Below are the code and all the weights of a small trained network. Each question names an input and a class and asks about switching units off, where a switched-off unit gives its printed mean instead of its output.

import numpy as np


def w(rows, s, z=0):
    codes = np.array(rows[::2]) - 128.0
    scale = np.full(codes.shape[1], s)
    scale[-1] = z or s
    return codes * scale


def norm(h):
    return h / np.sqrt((h * h).mean(-1, keepdims=True) + 1e-5)


def f(y):
    return np.maximum(y, 0)


def log_softmax(a):
    a = a - a.max(-1, keepdims=True)
    return a - np.log(np.exp(a).sum(-1, keepdims=True))


def net(x, mask):
    res = np.array(x, float).reshape(1, 5) / 4 @ E
    u = 0
    for l in range(4):
        y = f(norm(res) @ A[l][:, :-1].T + A[l][:, -1])
        res = res + np.where(mask[u : u + 12], y, B[l][:, -1]) @ B[l][:, :-1]
        u += 12
    return log_softmax(norm(res)[-1] @ U[:, :-1].T + U[:, -1])


A, B = {}, {}
E = w([
[168,125,72,202,94,203,110,51,136,85,155,92],'x0',
[155,171,96,129,67,155,114,255,180,66,166,115],'x1',
[127,189,189,114,67,173,235,96,163,170,137,177],'x2',
[73,131,143,102,61,169,143,148,40,112,77,96],'x3',
[146,203,146,151,195,189,112,146,147,136,43,89],'x4',
],0.0084)
A[0] = w([
[66,76,149,147,175,105,186,45,148,163,71,157,93],'L0N1',
[125,151,176,98,134,98,254,165,156,159,121,129,112],'L0N2',
[122,159,142,123,116,143,142,120,144,159,151,126,43],'L0N3',
[128,111,131,150,121,189,160,63,162,80,173,50,127],'L0N4',
[154,123,137,100,102,207,176,107,154,179,166,169,3],'L0N5',
[95,144,142,84,94,163,138,151,39,89,73,204,46],'L0N6',
[154,81,115,95,195,115,85,205,61,151,135,145,147],'L0N7',
[108,110,120,140,84,171,144,237,217,123,151,144,52],'L0N8',
[103,125,101,181,95,39,199,159,87,161,200,158,30],'L0N9',
[146,169,124,152,178,189,125,165,123,147,80,180,26],'L0N10',
[111,149,145,84,227,99,152,104,237,94,184,188,56],'L0N11',
[89,196,107,223,216,109,204,167,131,114,94,148,73],'L0N12',
],0.0078,0.0039)
B[0] = w([
[254,249,116,91,142,94,126,151,63,59,193,99,254],'L0N1',
[37,145,119,160,121,60,106,124,149,83,39,186,230],'L0N2',
[146,154,122,147,119,107,150,104,145,102,94,110,143],'L0N3',
[110,142,108,124,67,100,43,136,110,211,52,221,234],'L0N4',
[67,148,117,173,124,93,165,67,164,52,109,96,176],'L0N5',
[187,89,131,205,97,82,140,147,151,245,135,43,211],'L0N6',
[53,171,144,164,92,53,129,95,166,75,45,163,249],'L0N7',
[252,231,116,90,153,89,133,130,52,70,181,108,229],'L0N8',
[157,91,184,45,105,185,50,103,182,123,122,87,194],'L0N9',
[114,94,138,54,92,154,86,94,174,114,142,94,180],'L0N10',
[143,83,138,206,75,110,148,163,111,244,121,39,209],'L0N11',
[135,86,164,61,95,145,81,104,167,139,143,92,188],'L0N12',
],0.0088,0.0054)
A[1] = w([
[64,49,64,176,251,125,132,148,120,38,129,106,4],'L1N1',
[56,92,154,132,80,192,189,175,6,135,104,68,90],'L1N2',
[141,92,137,83,226,145,190,64,62,154,129,151,69],'L1N3',
[113,2,143,44,76,123,161,93,133,112,254,176,23],'L1N4',
[81,89,156,156,80,128,83,113,165,171,93,137,133],'L1N5',
[115,138,170,129,212,220,131,159,164,142,65,112,102],'L1N6',
[160,139,130,134,119,106,98,113,123,157,188,52,106],'L1N7',
[101,141,151,155,131,147,226,103,165,100,122,152,74],'L1N8',
[118,98,48,165,138,246,157,86,119,122,162,192,53],'L1N9',
[139,134,150,60,197,218,134,138,162,155,75,74,58],'L1N10',
[151,96,118,189,211,118,156,141,237,193,196,162,78],'L1N11',
[104,137,176,150,137,183,253,114,182,116,151,189,92],'L1N12',
],0.0096,0.003)
B[1] = w([
[95,173,89,134,106,42,77,134,98,95,88,108,163],'L1N1',
[212,106,101,175,155,60,139,112,230,189,178,85,194],'L1N2',
[176,192,133,113,164,114,125,130,84,139,207,135,158],'L1N3',
[176,93,216,24,96,157,81,109,172,58,70,88,169],'L1N4',
[169,165,103,105,132,134,164,187,79,50,117,134,254],'L1N5',
[128,102,151,67,104,154,94,94,165,124,171,94,165],'L1N6',
[112,95,97,116,101,161,179,136,77,91,55,140,247],'L1N7',
[117,192,124,135,95,71,114,110,127,121,105,138,150],'L1N8',
[207,114,114,160,99,140,44,98,129,179,167,252,148],'L1N9',
[172,74,146,44,122,136,125,91,180,68,102,136,176],'L1N10',
[169,114,126,144,78,101,135,145,137,202,136,57,156],'L1N11',
[81,205,71,87,101,67,192,90,120,129,87,118,140],'L1N12',
],0.011,0.0054)
A[2] = w([
[125,134,147,115,132,81,169,140,149,133,119,90,149],'L2N1',
[116,130,161,192,110,193,80,124,126,166,123,217,30],'L2N2',
[95,129,174,90,211,254,97,97,191,163,74,92,36],'L2N3',
[131,126,153,127,161,154,125,113,198,131,147,114,97],'L2N4',
[111,110,102,194,128,229,95,82,118,166,143,176,96],'L2N5',
[48,176,125,134,128,142,171,92,174,153,189,127,74],'L2N6',
[109,128,173,130,221,151,153,54,56,159,223,127,28],'L2N7',
[96,88,162,173,80,143,93,127,164,94,98,127,99],'L2N8',
[164,39,113,216,128,128,181,142,186,242,147,37,3],'L2N9',
[124,128,101,72,131,148,126,141,91,86,143,165,96],'L2N10',
[82,56,91,155,188,140,76,168,98,72,114,97,3],'L2N11',
[112,163,174,156,112,203,238,126,152,119,104,170,115],'L2N12',
],0.01,0.002)
B[2] = w([
[148,77,82,128,149,224,103,95,154,163,148,198,253],'L2N1',
[142,98,8,156,122,119,119,102,122,120,149,153,152],'L2N2',
[153,75,155,23,126,93,103,112,152,90,136,151,170],'L2N3',
[118,136,126,74,104,116,115,116,99,123,101,124,140],'L2N4',
[197,138,70,142,145,132,89,98,117,165,128,179,162],'L2N5',
[103,96,148,121,58,58,138,132,138,78,139,119,137],'L2N6',
[145,179,155,150,180,142,169,150,98,102,173,82,150],'L2N7',
[150,134,122,123,180,110,160,86,103,127,149,133,176],'L2N8',
[139,116,139,161,97,176,165,173,76,222,52,53,200],'L2N9',
[155,107,141,179,169,163,153,135,160,107,80,104,186],'L2N10',
[96,142,140,163,108,127,97,85,208,185,187,113,180],'L2N11',
[98,122,129,156,113,86,101,112,179,145,186,85,157],'L2N12',
],0.012,0.0056)
A[3] = w([
[34,108,198,81,195,109,151,222,147,184,123,176,103],'L3N1',
[130,144,154,134,215,117,151,96,22,158,182,111,122],'L3N2',
[114,30,180,103,87,166,110,113,101,71,139,139,71],'L3N3',
[8,89,100,183,180,99,60,129,131,113,150,112,3],'L3N4',
[59,173,169,150,91,151,180,86,187,154,159,182,106],'L3N5',
[124,117,155,124,164,146,131,48,72,152,127,130,104],'L3N6',
[87,124,182,103,184,89,139,198,117,167,107,197,101],'L3N7',
[102,139,112,186,154,140,192,126,82,73,78,133,159],'L3N8',
[120,177,93,119,154,203,160,254,111,98,237,138,90],'L3N9',
[149,146,109,129,119,146,124,112,127,123,118,125,228],'L3N10',
[137,87,121,137,162,112,50,145,108,137,127,86,128],'L3N11',
[110,80,103,152,98,121,137,161,127,193,149,101,105],'L3N12',
],0.013,0.0022)
B[3] = w([
[204,57,8,194,108,168,58,13,65,129,246,182,151],'L3N1',
[173,158,158,166,121,126,158,215,165,46,189,109,202],'L3N2',
[103,165,126,54,220,187,87,96,188,161,127,100,215],'L3N3',
[15,165,136,155,136,31,164,101,118,115,75,140,194],'L3N4',
[24,113,131,171,135,47,121,84,87,113,103,95,175],'L3N5',
[116,129,96,157,45,146,119,249,241,71,190,88,193],'L3N6',
[166,71,32,180,118,197,89,78,90,149,164,130,167],'L3N7',
[101,139,134,106,183,172,97,174,134,124,51,146,178],'L3N8',
[212,183,178,202,137,122,199,195,166,32,255,71,160],'L3N9',
[32,3,169,104,244,98,134,176,74,136,181,150,253],'L3N10',
[100,154,185,107,48,132,237,76,117,159,137,146,240],'L3N11',
[112,117,206,136,152,183,140,136,123,172,94,123,202],'L3N12',
],0.011,0.0063)
U = w([
[36,161,133,152,97,29,149,74,139,107,98,122,187],'0',
[156,90,154,6,135,153,100,89,183,90,127,102,145],'1',
[189,171,141,173,129,120,168,219,137,47,201,90,167],'2',
[156,85,154,167,89,155,178,147,112,232,88,90,152],'3',
[162,87,13,180,130,140,62,76,90,140,154,208,154],'4',
[96,142,130,115,197,162,128,170,93,111,61,156,115],'5',
[106,227,99,105,148,166,138,136,112,166,145,164,2],'6',
[110,217,155,138,154,185,138,113,122,156,140,197,13],'7',
],0.013,0.0052)

Each question gives the input, the list of numbers given to net, and the class t.
The units are the neurons (one row each of A and B). Each row of codes is followed by its name. A weight is (code - 128) times the scale printed after its matrix; where a second scale follows, it is the last column's (A, B and U).
mask holds one flag per neuron, layer by layer. A switched-off neuron (its flag False) gives its mean, the last column of its row in B, instead of its output. The means were averaged over made-up inputs and are rounded, as every weight is.
A unit's drop is (log p(t) with every unit on - log p(t) with that unit switched off) / (log p(t) with every unit on - log p(t) with every unit switched off).
The circuit of an input: a set's keep is (log p(t) with only the set's units on - log p(t) with every unit switched off) / (log p(t) with every unit on - log p(t) with every unit switched off). Starting from the 12 units with the biggest drops (on a tie, the unit counted first), units are removed one at a time, each time the one whose removal leaves the highest keep (on an exact tie, the one counted first), for as long as the keep stays at least 0.8.
units of the circuit, in order: the units of the circuit, biggest drop first
k most important neurons: the k neurons with the biggest drops, biggest first
k most important neurons of layer l: the k neurons of layer l with the biggest drops, biggest first
input [-1,-3,3,-7,7], class 1: 2 most important neurons of layer 0 => L0N12; L0N10
input [8,3,-4,8,-3], class 3: most important neuron of layer 3 => L3N12
input [-8,-1,3,7,1], class 4: 3 most important neurons => L0N2; L3N1; L0N11
input [-8,-4,5,4,7], class 4: units of the circuit, in order => L3N1; L3N7
input [-7,5,-4,8,7], class 3: 3 most important neurons => L0N6; L0N9; L1N2
input [8,-4,6,-4,7], class 4: units of the circuit, in order => L0N4; L2N2
input [-4,8,8,-6,-5], class 0: 4 most important neurons => L0N2; L0N1; L0N5; L1N5
input [-8,7,-4,-2,2], class 4: units of the circuit, in order => L0N1; L3N1
input [7,-7,7,-5,-7], class 0: 3 most important neurons => L0N5; L0N8; L0N12
input [6,-5,4,1,5], class 4: 3 most important neurons => L0N4; L0N9; L0N8
input [-5,-3,6,6,-8], class 1: 2 most important neurons => L0N9; L1N4
input [2,1,8,0,8], class 0: 2 most important neurons => L0N5; L0N2
input [-6,-6,0,0,-2], class 2: 2 most important neurons => L0N1; L3N2
input [-7,-4,-6,-4,-2], class 4: units of the circuit, in order => L3N7
input [5,0,-7,-8,4], class 3: 2 most important neurons => L1N11; L0N2
input [7,6,-4,4,-3], class 4: 4 most important neurons => L0N1; L1N5; L0N4; L1N9
input [-3,-3,-7,2,7], class 0: 3 most important neurons => L0N7; L1N1; L0N9
input [1,0,6,-3,-8], class 1: 3 most important neurons => L0N9; L1N4; L0N7
input [3,-3,-1,-7,-7], class 1: 2 most important neurons => L1N4; L0N9
input [-4,4,-1,-7,-2], class 3: units of the circuit, in order => L0N11
input [1,6,5,-6,-6], class 1: 2 most important neurons of layer 0 => L0N9; L0N1
input [-4,-4,3,5,1], class 3: 2 most important neurons of layer 0 => L0N6; L0N8
input [1,6,2,-7,-6], class 3: 2 most important neurons of layer 2 => L2N9; L2N3
input [-7,-5,-3,-1,-1], class 4: 2 most important neurons of layer 0 => L0N7; L0N8
input [-2,8,4,3,8], class 1: 3 most important neurons of layer 0 => L0N1; L0N10; L0N12
input [-8,-4,-3,6,-4], class 4: 2 most important neurons of layer 0 => L0N7; L0N11
